Below is a small trained network, with its code and all its weights. Each question gives an input and a class and asks what happens when units are switched off, that is, made to give their printed mean instead of their output.

import numpy as np


def w(rows, s, z=0):
    codes = np.array(rows[::2]) - 128.0
    scale = np.full(codes.shape[1], s)
    scale[-1] = z or s
    return codes * scale


def f(y):
    return y / 2 * (1 + np.tanh(0.7978845608 * (y + 0.044715 * y**3)))


def log_softmax(a):
    a = a - a.max(-1, keepdims=True)
    return a - np.log(np.exp(a).sum(-1, keepdims=True))


def net(x, mask):
    res = np.array(x, float).reshape(1, 3) / 4 @ E
    y = f(res @ A[0][:, :-1].T + A[0][:, -1])
    res = res + np.where(mask, y, B[0][:, -1]) @ B[0][:, :-1]
    return log_softmax(res[-1] @ U[:, :-1].T + U[:, -1])


A, B = {}, {}
E = w([
[175,134,209,20,2,186],'x0',
[88,61,172,17,177,178],'x1',
[32,233,138,69,200,39],'x2',
],0.0081)
A[0] = w([
[146,175,176,99,103,150,207],'n0',
[88,125,115,146,163,132,113],'n1',
[121,72,175,116,103,169,223],'n2',
[130,157,100,143,208,104,189],'n3',
[115,113,119,188,160,153,176],'n4',
[133,249,88,179,84,92,214],'n5',
[212,75,119,184,43,171,195],'n6',
[187,51,80,168,185,138,228],'n7',
[157,169,154,103,23,132,192],'n8',
[157,133,121,74,60,139,216],'n9',
[114,161,106,124,162,136,191],'n10',
[87,126,185,153,242,113,141],'n11',
[141,142,170,166,91,119,121],'n12',
[43,164,150,166,175,144,133],'n13',
[116,96,160,76,94,122,150],'n14',
[87,170,103,49,90,128,215],'n15',
[91,111,91,122,200,94,255],'n16',
[69,138,130,20,247,143,234],'n17',
[148,150,133,96,75,134,139],'n18',
[144,120,143,205,122,98,114],'n19',
],0.011,0.0037)
B[0] = w([
[143,139,147,101,115,73,186],'n0',
[108,159,129,112,158,138,159],'n1',
[209,103,161,101,164,183,201],'n2',
[82,168,141,150,186,114,207],'n3',
[110,144,150,162,145,151,172],'n4',
[106,253,148,184,56,135,223],'n5',
[200,41,31,144,66,153,243],'n6',
[107,90,124,215,145,181,205],'n7',
[171,165,107,42,104,79,217],'n8',
[198,122,146,72,140,105,205],'n9',
[113,142,119,147,164,103,164],'n10',
[73,156,89,86,166,140,206],'n11',
[136,139,117,111,96,133,146],'n12',
[130,155,80,133,195,115,187],'n13',
[176,123,176,85,142,133,179],'n14',
[120,118,159,136,143,66,189],'n15',
[74,162,98,129,203,143,219],'n16',
[25,34,179,71,132,123,250],'n17',
[158,146,142,85,110,111,171],'n18',
[133,117,167,185,101,128,164],'n19',
],0.021,0.012)
U = w([
[93,100,137,137,160,189,24],'0',
[181,105,103,76,106,125,215],'1',
[88,173,150,174,190,95,91],'2',
[128,95,248,80,166,81,7],'3',
[14,116,100,97,210,74,195],'4',
[100,157,129,158,94,155,46],'5',
[151,180,163,106,93,63,194],'6',
[161,63,95,173,124,180,156],'7',
],0.011,0.0019)

Each question gives the input, the list of numbers given to net, and the class t.
The units are the neurons (one row each of A and B). Each row of codes is followed by its name. A weight is (code - 128) times the scale printed after its matrix; where a second scale follows, it is the last column's (A, B and U).
mask holds one flag per neuron, in row order. A switched-off neuron (its flag False) gives its mean, the last column of its row in B, instead of its output. The means were averaged over made-up inputs and are rounded, as every weight is.
A unit's drop is (log p(t) with every unit on - log p(t) with that unit switched off) / (log p(t) with every unit on - log p(t) with every unit switched off).
The circuit of an input: a set's keep is (log p(t) with only the set's units on - log p(t) with every unit switched off) / (log p(t) with every unit on - log p(t) with every unit switched off). Starting from the 12 units with the biggest drops (on a tie, the unit counted first), units are removed one at a time, each time the one whose removal leaves the highest keep (on an exact tie, the one counted first), for as long as the keep stays at least 0.8.
units of the circuit, in order: the units of the circuit, biggest drop first
unit that matters most: the unit with the biggest drop
k most important neurons: the k neurons with the biggest drops, biggest first
drop of u: that unit's drop, to one decimal
input [0,-7,-2], class 5: units of the circuit, in order -> n5, n9
input [-4,-8,-1], class 5: units of the circuit, in order -> n5, n15
input [1,-7,5], class 2: unit that matters most -> n6
input [-5,-7,8], class 2: 2 most important neurons -> n5, n19
input [0,-2,2], class 2: units of the circuit, in order -> n17, n6
input [6,-2,8], class 3: 4 most important neurons -> n17, n6, n15, n14
input [-4,-8,-4], class 7: 2 most important neurons -> n6, n7
input [1,-3,4], class 2: 4 most important neurons -> n6, n5, n17, n8
input [-7,-2,0], class 2: 2 most important neurons -> n17, n5
input [-1,6,-2], class 3: 3 most important neurons -> n6, n2, n13
input [6,1,0], class 1: 2 most important neurons -> n17, n5
input [1,3,2], class 3: 4 most important neurons -> n16, n3, n11, n13
input [7,-1,3], class 6: 3 most important neurons -> n17, n8, n7
input [-8,-8,7], class 2: units of the circuit, in order -> n5
input [6,-1,5], class 3: 3 most important neurons -> n6, n15, n14
input [8,5,-3], class 1: drop of n6 -> 0.1
input [-2,-8,7], class 2: drop of n5 -> 0.4
input [-4,-8,-5], class 7: drop of n6 -> 1.3
